Look-ups in named tables: a row name and a column name give one cell, copied from the table.

rufif =
|  | vidi | belidus | fev | dev | ponol | miba | kuzi | puvosab | komo |
|---|---|---|---|---|---|---|---|---|---|
| pivute | 106 | 110 | 126 | 152 | 157 | 137 | 81 | 141 | 100 |
| guro | 97 | 140 | 142 | 67 | 122 | 99 | 175 | 45 | 183 |
| feteri | 21 | 179 | 230 | 213 | 207 | 156 | 35 | 57 | 178 |

vidi of feteri: 21
puvosab of guro: 45
fev of guro: 142
miba of guro: 99
kuzi of guro: 175
vidi of pivute: 106
kuzi of feteri: 35
dev of guro: 67
dev of pivute: 152
puvosab of pivute: 141
vidi of guro: 97
fev of pivute: 126
belidus of guro: 140
kuzi of pivute: 81
Which row has the largest fev? feteri

Table pazuvu
,bemu,torug,kamup,gozibu
gelaso,82,179,177,161
sepe,218,107,71,81
kedan,99,130,102,187
zuretaz,160,152,89,91
zav,207,157,66,132
lebana,93,105,239,67
zus,115,200,127,112
bop,48,191,139,204
vozekel,110,151,174,145
zomek,48,183,76,142
sot,187,132,111,107
mefaf,90,155,35,217
peze,174,201,170,165

What is the torug of bop in pazuvu?
191
What is the gozibu of sot in pazuvu?
107
What is the bemu of zav in pazuvu?
207
What is the bemu of zomek in pazuvu?
48
What is the gozibu of mefaf in pazuvu?
217
What is the torug of sot in pazuvu?
132
What is the bemu of peze in pazuvu?
174
What is the bemu of mefaf in pazuvu?
90
What is the kamup of bop in pazuvu?
139
What is the kamup of mefaf in pazuvu?
35
What is the torug of zomek in pazuvu?
183
What is the gozibu of zav in pazuvu?
132
What is the bemu of zuretaz in pazuvu?
160
What is the bemu of sepe in pazuvu?
218
What is the torug of kedan in pazuvu?
130
What is the torug of gelaso in pazuvu?
179
What is the kamup of zus in pazuvu?
127

buked
columns: zup, vub, fefamik, gik, nobuse, robonaf, beg, todo, pezosol, vof
dap: [95, 89, 89, 88, 92, 90, 90, 88, 91, 93]
zikeg: [96, 88, 88, 89, 92, 90, 85, 89, 96, 91]
gakuzev: [77, 49, 125, 153, 85, 86, 17, 111, 155, 84]
takadaf: [60, 66, 78, 66, 118, 46, 87, 93, 114, 49]
nepizuv: [46, 63, 77, 53, 121, 34, 85, 101, 119, 34]
lekod: [84, 87, 93, 87, 84, 88, 95, 96, 88, 89]
gidud: [94, 85, 88, 92, 92, 87, 91, 92, 94, 95]
fori: [99, 120, 66, 46, 98, 88, 182, 86, 24, 90]
fug: [85, 89, 92, 88, 87, 89, 93, 95, 89, 90]
gora: [8, 58, 136, 20, 94, 34, 169, 97, 12, 100]
gufes: [101, 90, 88, 90, 96, 89, 87, 93, 87, 96]
duv: [91, 89, 90, 91, 91, 88, 89, 91, 90, 91]
kidelop: [146, 125, 38, 131, 195, 67, 131, 125, 49, 96]

fori, pezosol => 24
nepizuv, vof => 34
kidelop, pezosol => 49
gora, vub => 58
gufes, gik => 90
gufes, vof => 96

mep:
         gaduvit  varodef  bepevur   dizal  siruni  fevomid     zuk   puvel     bev
nub        1.152   -0.761   -4.310   4.861   4.051   -5.909  -3.195   4.463   3.366
bami      -4.064    0.572    1.160  -5.582  -5.608    3.589   7.623  -3.711  -0.218
zes        5.475   -5.281   -3.235   4.067   3.616   -0.537  -0.404   3.012   3.673
furema     4.746   -2.421   -6.969   4.609   4.872   -0.629   1.566   4.705   3.687
bidopof    1.909    4.602    8.649   3.961   0.927   -0.565  -2.374  -1.065  -3.485
nom        3.356   -4.581    2.048   3.841   3.637   -4.130  -2.592   4.417   4.591
pomo       2.468   -1.148    6.289  -3.639   2.073    5.066  -2.307  -0.288   0.906
zatam      8.989   -5.090    8.071   8.974   6.219   -4.252  -6.744   4.131   3.057
botot      2.760   -0.674   -1.611  -0.318   3.231    3.776  -5.164   1.336   2.720
gabuki    -2.247    1.195   -7.213  -2.857  -1.191    1.409   0.290  -0.188   1.731
kof       -1.564   -0.782    9.822  -0.720  -3.270   -1.486   2.381  -1.313   0.777
pami       7.549    2.945   -1.570   8.529   6.474    0.505   1.580   1.600  -2.555

zatam, dizal -> 8.974
nom, dizal -> 3.841
bami, zuk -> 7.623
bami, dizal -> -5.582
zatam, zuk -> -6.744
zatam, varodef -> -5.090
zes, puvel -> 3.012
gabuki, bev -> 1.731
pami, siruni -> 6.474
kof, dizal -> -0.720
kof, fevomid -> -1.486
bami, puvel -> -3.711
nub, varodef -> -0.761
pami, puvel -> 1.600
gabuki, puvel -> -0.188
nom, puvel -> 4.417

siro =
|  | refeti | zurev | buz |
|---|---|---|---|
| kofero | 0.23 | -0.11 | -0.08 |
| lar | -0.61 | -0.15 | -0.21 |
| nif | -0.83 | -0.07 | -0.15 |
| zep | 0.56 | -0.51 | -0.08 |
| bugus | 0.10 | 0.15 | -0.30 |
| mamume | -0.36 | -0.03 | -0.15 |
| rusipaf | -0.57 | -0.31 | -0.18 |

What is the refeti of bugus in siro?
0.10
What is the refeti of lar in siro?
-0.61
What is the zurev of nif in siro?
-0.07
What is the refeti of nif in siro?
-0.83
What is the refeti of mamume in siro?
-0.36
What is the refeti of zep in siro?
0.56
What is the zurev of lar in siro?
-0.15
What is the zurev of rusipaf in siro?
-0.31
What is the refeti of rusipaf in siro?
-0.57
What is the buz of lar in siro?
-0.21
What is the buz of zep in siro?
-0.08
What is the buz of kofero in siro?
-0.08
Row with the largest refeti: zep

pesazib.tsv
	zug	geba	gop	pez	bimusab	pubonu	rubusi	gitusi
fufovul	100	140	44	130	139	158	121	140
velen	181	140	31	91	136	138	154	141
rar	175	135	157	100	138	101	154	141
sov	188	139	43	87	137	143	161	140
gomo	49	142	96	170	136	160	182	140
lik	17	145	121	188	137	189	161	139
dag	125	141	29	113	137	172	201	140
zoli	17	144	129	194	137	189	155	139
semirub	144	136	239	136	141	116	52	140
giz	109	137	91	130	142	153	114	140
nibob	183	137	115	95	140	144	107	139
tipaka	128	139	12	113	138	145	148	141
zon	203	134	228	103	141	101	65	140
vid	166	134	181	113	142	121	60	140

geba of nibob: 137
rubusi of tipaka: 148
gop of giz: 91
gitusi of vid: 140
zug of zoli: 17
zug of tipaka: 128
gop of nibob: 115
bimusab of zon: 141
bimusab of zoli: 137
pez of rar: 100
pubonu of lik: 189
gop of rar: 157
pez of zon: 103
gitusi of rar: 141
geba of giz: 137
pubonu of rar: 101
Which row has the largest zug? zon

